Here is a tiny trained network, its code and every weight. The questions are about switching its units off for an input and a class, where a switched-off unit gives its printed mean instead of its output.

import numpy as np


def w(rows, s, z=0):
    codes = np.array(rows[::2]) - 128.0
    scale = np.full(codes.shape[1], s)
    scale[-1] = z or s
    return codes * scale


def f(y):
    return np.maximum(y, 0)


def log_softmax(a):
    a = a - a.max(-1, keepdims=True)
    return a - np.log(np.exp(a).sum(-1, keepdims=True))


def net(x, mask):
    res = np.array(x, float).reshape(1, 8) / 4 @ E
    y = f(res @ A[0][:, :-1].T + A[0][:, -1])
    res = res + np.where(mask, y, B[0][:, -1]) @ B[0][:, :-1]
    return log_softmax(res[-1] @ U[:, :-1].T + U[:, -1])


A, B = {}, {}
E = w([
[122,127,121,137,128,126,126,128,128,129,127],'x0',
[125,137,128,126,123,130,133,132,123,133,129],'x1',
[129,130,123,128,138,131,128,122,122,140,123],'x2',
[101,192,201,206,118,120,193,41,109,119,137],'x3',
[109,58,79,98,94,28,139,4,100,148,168],'x4',
[147,172,101,110,81,188,115,88,50,43,58],'x5',
[117,121,86,177,104,184,115,126,97,139,223],'x6',
[2,200,162,72,90,73,45,155,78,88,201],'x7',
],0.0093)
A[0] = w([
[141,109,164,131,144,79,129,149,180,174,189,2],'n0',
[237,85,84,166,143,177,217,98,159,153,96,106],'n1',
[125,161,149,151,159,98,160,211,195,157,159,134],'n2',
[142,164,109,103,96,122,134,113,173,89,93,95],'n3',
[123,119,70,188,91,201,137,133,100,141,254,213],'n4',
[164,104,29,26,105,150,48,170,130,161,119,6],'n5',
[111,169,188,182,76,122,161,64,129,146,135,29],'n6',
[106,110,185,70,97,55,174,154,182,104,79,200],'n7',
[144,79,82,109,65,25,136,33,127,146,158,134],'n8',
[192,189,62,87,75,181,118,112,50,23,78,38],'n9',
[95,204,188,208,145,122,225,74,87,124,136,51],'n10',
],0.0082,0.0094)
B[0] = w([
[20,6,166,225,69,102,231,87,58,218,99,150],'n0',
[38,212,159,35,68,110,96,126,82,90,204,254],'n1',
[121,39,119,192,41,158,85,90,104,154,116,204],'n2',
[189,115,210,169,150,90,120,98,90,135,179,146],'n3',
[187,171,207,27,184,82,146,57,121,132,2,236],'n4',
[161,57,71,148,159,69,237,191,198,30,200,172],'n5',
[102,53,24,88,91,39,152,184,208,44,100,166],'n6',
[184,171,153,71,191,101,137,98,80,173,83,216],'n7',
[195,156,167,183,69,250,36,213,146,114,86,221],'n8',
[58,29,161,210,74,125,177,75,152,252,147,202],'n9',
[156,42,46,122,164,108,187,216,209,70,176,202],'n10',
],0.0075,0.012)
U = w([
[78,12,133,199,40,92,171,32,142,187,105,45],'0',
[192,70,30,96,157,68,188,183,250,41,185,46],'1',
[150,153,110,141,142,122,122,113,129,110,127,248],'2',
[20,220,154,67,68,46,67,153,84,69,232,100],'3',
[170,167,104,154,141,115,137,107,150,121,108,231],'4',
[183,182,181,222,109,249,107,246,178,82,69,93],'5',
[227,141,148,74,191,53,180,54,132,128,1,28],'6',
],0.0087,0.017)

Each question gives the input, the list of numbers given to net, and the class t.
The units are the neurons (one row each of A and B). Each row of codes is followed by its name. A weight is (code - 128) times the scale printed after its matrix; where a second scale follows, it is the last column's (A, B and U).
mask holds one flag per neuron, in row order. A switched-off neuron (its flag False) gives its mean, the last column of its row in B, instead of its output. The means were averaged over made-up inputs and are rounded, as every weight is.
A unit's drop is (log p(t) with every unit on - log p(t) with that unit switched off) / (log p(t) with every unit on - log p(t) with every unit switched off).
The circuit of an input: a set's keep is (log p(t) with only the set's units on - log p(t) with every unit switched off) / (log p(t) with every unit on - log p(t) with every unit switched off). Starting from all 11 units, units are removed one at a time, each time the one whose removal leaves the highest keep (on an exact tie, the one counted first), for as long as the keep stays at least 0.8.
circuit, biggest first: the units of the circuit, biggest drop first
k most important neurons: the k neurons with the biggest drops, biggest first
drop when u is switched off: that unit's drop, to one decimal
input [-3,0,-3,7,-3,6,0,4], class 1: circuit, biggest first -> [n10; n6]
input [-4,0,6,-7,-6,-4,-5,-2], class 1: circuit, biggest first -> [n5]
input [6,1,8,-8,2,8,-2,4], class 0: 2 most important neurons -> [n9; n10]
input [-1,-4,5,6,6,-4,-8,6], class 6: 2 most important neurons -> [n7; n1]
input [-3,-2,6,3,-5,-8,7,3], class 0: 2 most important neurons -> [n2; n0]
input [-3,2,4,1,6,7,-3,3], class 0: 3 most important neurons -> [n9; n1; n4]
input [8,-1,7,-2,4,6,-6,4], class 4: circuit, biggest first -> [n1; n4]
input [3,-6,-7,-3,7,7,-2,-1], class 0: 2 most important neurons -> [n9; n4]
input [-7,-2,-2,-2,8,-3,8,-2], class 5: 2 most important neurons -> [n8; n7]
input [0,6,-3,-8,-2,0,-6,0], class 1: 2 most important neurons -> [n5; n4]
input [1,-3,-8,5,-6,7,-4,-3], class 2: 2 most important neurons -> [n2; n8]
input [5,3,-4,0,5,-8,2,7], class 0: 2 most important neurons -> [n0; n1]
input [3,3,4,-6,-7,7,7,-2], class 0: 2 most important neurons -> [n9; n8]
input [-2,1,-6,-6,1,8,-8,-3], class 0: circuit, biggest first -> [n9]
input [-7,-8,2,-6,-7,-2,-5,-6], class 4: circuit, biggest first -> [n8; n1]
input [7,-3,8,8,-1,5,6,7], class 1: circuit, biggest first -> [n10; n6]
input [4,1,8,-5,-7,-6,8,-1], class 2: circuit, biggest first -> [n8; n4; n7]
input [-3,-3,5,2,-1,4,7,0], class 6: drop when n0 is switched off -> 0.0
input [-3,2,7,3,-5,3,-2,-6], class 2: drop when n1 is switched off -> 0.1
input [0,-5,-4,-7,3,-4,-2,6], class 1: circuit, biggest first -> [n5]
